Questions about the matrix below.
1) Read off the largest entry in the first column.
2) Read off the entry directly above the smallest entry.
3) Read off the entry just right of 17.3.
4) Read off the entry just right of the largest entry.
5) Read off the entry in the top-right corner.
6) Read off the third largest entry.
7) Read off the maximum.
8) Read off the entry directly below the smallest entry.
[[-15.0  15.2   7.0  26.2 -28.4 -12.0]
 [ 33.8  -3.4 -39.9  -6.6  45.1  -1.9]
 [-21.5  25.3  17.3  10.3 -23.6  -9.9]
 [-21.3  23.2  14.7  19.1 -23.0 -10.4]
 [ 21.8  14.4 -23.9 -19.3  44.0  -6.2]
 [ -1.4  26.0   3.9  26.6 -23.9  -3.5]
 [ 27.5  13.4 -37.1  -4.1  41.6  -8.1]]
1) 33.8
2) 7.0
3) 10.3
4) -1.9
5) -12.0
6) 41.6
7) 45.1
8) 17.3

grid =
[[ 20.2  19.5  11.0  23.3  24.6]
 [-17.7 -27.1  29.4  21.6 -42.3]
 [-23.3   0.7 -53.7 -26.8 -26.4]
 [  2.5 -20.5  12.1  12.3   4.9]
 [ 31.8 -28.9   3.5   0.2  33.3]
 [  0.4  17.9   6.4 -12.7 -14.1]
 [ -5.9  32.2  -6.4   3.2 -28.8]
 [-22.8 -21.7  19.6  14.2 -33.4]]
What is the first entry on the main diagonal?
Answer: 20.2
The largest entry in the first column -> 31.8
What is the fifth-last entry, reading row by row?
Answer: -22.8
The bottom-right entry -> -33.4
The largest entry in the first row is 24.6
The 4th entry in reading order: 23.3
What is the maximum?
Answer: 33.3
What is the entry directly below the smallest entry?
Answer: 12.1
The last entry in the row that holds the smallest entry: -26.4
The smallest entry in the first row is 11.0
The entry just left of 4.9 -> 12.3
What is the second smallest entry?
Answer: -42.3
The 2nd entry on the main diagonal is -27.1
What is the entry directly below 6.4?
Answer: -6.4
The entry directly below 21.6: -26.8
What is the 3rd entry from the end, reading row by row?
Answer: 19.6
What is the fourth-last entry, reading row by row?
Answer: -21.7
What is the second entry in reading order?
Answer: 19.5
The entry directly below 12.1 is 3.5
What is the smallest entry in the first column?
Answer: -23.3
The entry just left of the largest entry: 0.2
The third entry on the diagonal from the top-right corner is -53.7
What is the entry just left of the smallest entry?
Answer: 0.7
What is the entry just right of 0.4?
Answer: 17.9
The entry just left of 21.6 -> 29.4

x = [ 23.2 -15.6  -3.8  -5.9   7.0  29.0 -55.6  -8.7 -15.3  -7.9 -55.1  -8.9]
Find the entry just right of -55.1.
A: -8.9
The entry just right of -55.6 -> -8.7
The entry just left of the largest entry -> 7.0

Read these off the grid that follows. Rows and columns are numbered from 1.
1) Give the entry just left of 11.2.
2) Give the entry in row 3 and column 1.
3) Give the entry just right of 9.0.
4) Give the entry directly below the smallest entry.
5) Give the entry in row 1 and column 2.
6) Give the minimum.
7) Give the entry at row 1, column 1.
8) Give the entry in row 1 and column 3.
[[ 38.5  13.3  10.2  26.7 -27.5  26.7]
 [ 25.6  12.6  11.1  41.0 -25.8  41.0]
 [  7.5   5.2   8.4  21.8 -18.4  21.8]
 [ 18.9   9.1  11.2  36.8 -21.1  36.8]
 [ 19.2   7.5  -5.4   3.7   1.3   3.7]
 [ -7.8   0.2  -0.3  17.1   0.6  17.1]
 [ 20.7   7.7   9.0  14.5 -18.1  14.5]
 [  5.8  22.1 -13.6 -13.4  -1.5 -13.4]]
1) 9.1
2) 7.5
3) 14.5
4) -25.8
5) 13.3
6) -27.5
7) 38.5
8) 10.2

Questions about the row below.
1) What is the 4th entry from the end?
2) What is the second largest entry?
3) What is the 3rd entry from the left?
4) What is the 1st entry from the right?
[268 655 821 513 544 683 741 530 531 702 576 240 807 509 746]
1) 240
2) 807
3) 821
4) 746

[[-37.5, 4.3, -3.0, 6.8, -0.1],
 [-40.6, 18.3, -1.3, 13.9, -1.0],
 [-30.7, 14.2, -5.6, 12.6, 9.6],
 [-12.2, 21.8, 28.7, 14.7, -20.6],
 [33.6, -11.0, -32.8, -22.6, 10.3],
 [-11.9, 24.1, 31.3, 15.5, -20.4],
 [14.4, -21.0, 16.2, -13.4, 42.3],
 [-15.8, 23.5, 33.7, 13.6, -19.6],
 [15.5, 12.4, 6.1, 32.9, 1.8],
 [25.5, -6.2, 5.6, -21.4, -8.0],
 [15.9, -22.3, 19.2, -14.1, 39.1],
 [26.0, -1.6, -29.5, -16.4, 0.7]]
Counting starts at 1.
The entry directly below 13.6 -> 32.9
Report the entry in row 1 and column 2.
Answer: 4.3
Report the entry at row 3, column 1.
Answer: -30.7
The entry directly below -11.0 is 24.1
The bottom entry of the column that holds the smallest entry -> 26.0
The entry at row 1, column 1: -37.5
Report the minimum.
Answer: -40.6
The entry just right of 5.6 is -21.4
The entry just right of 12.6: 9.6
The entry in row 3 and column 3: -5.6
Report the entry directly below -19.6.
Answer: 1.8
The entry at row 1, column 3 is -3.0
The entry just left of 5.6 is -6.2
The top entry of the column that holds the largest entry -> -0.1
The entry just left of 21.8 -> -12.2
The entry directly below the largest entry: -19.6
Report the bottom entry of the column that holds the largest entry.
Answer: 0.7
The entry just right of -6.2: 5.6
Report the entry just right of -22.6.
Answer: 10.3
Report the entry directly above 42.3.
Answer: -20.4
Report the entry directly below -6.2.
Answer: -22.3
The entry just right of -21.4 is -8.0
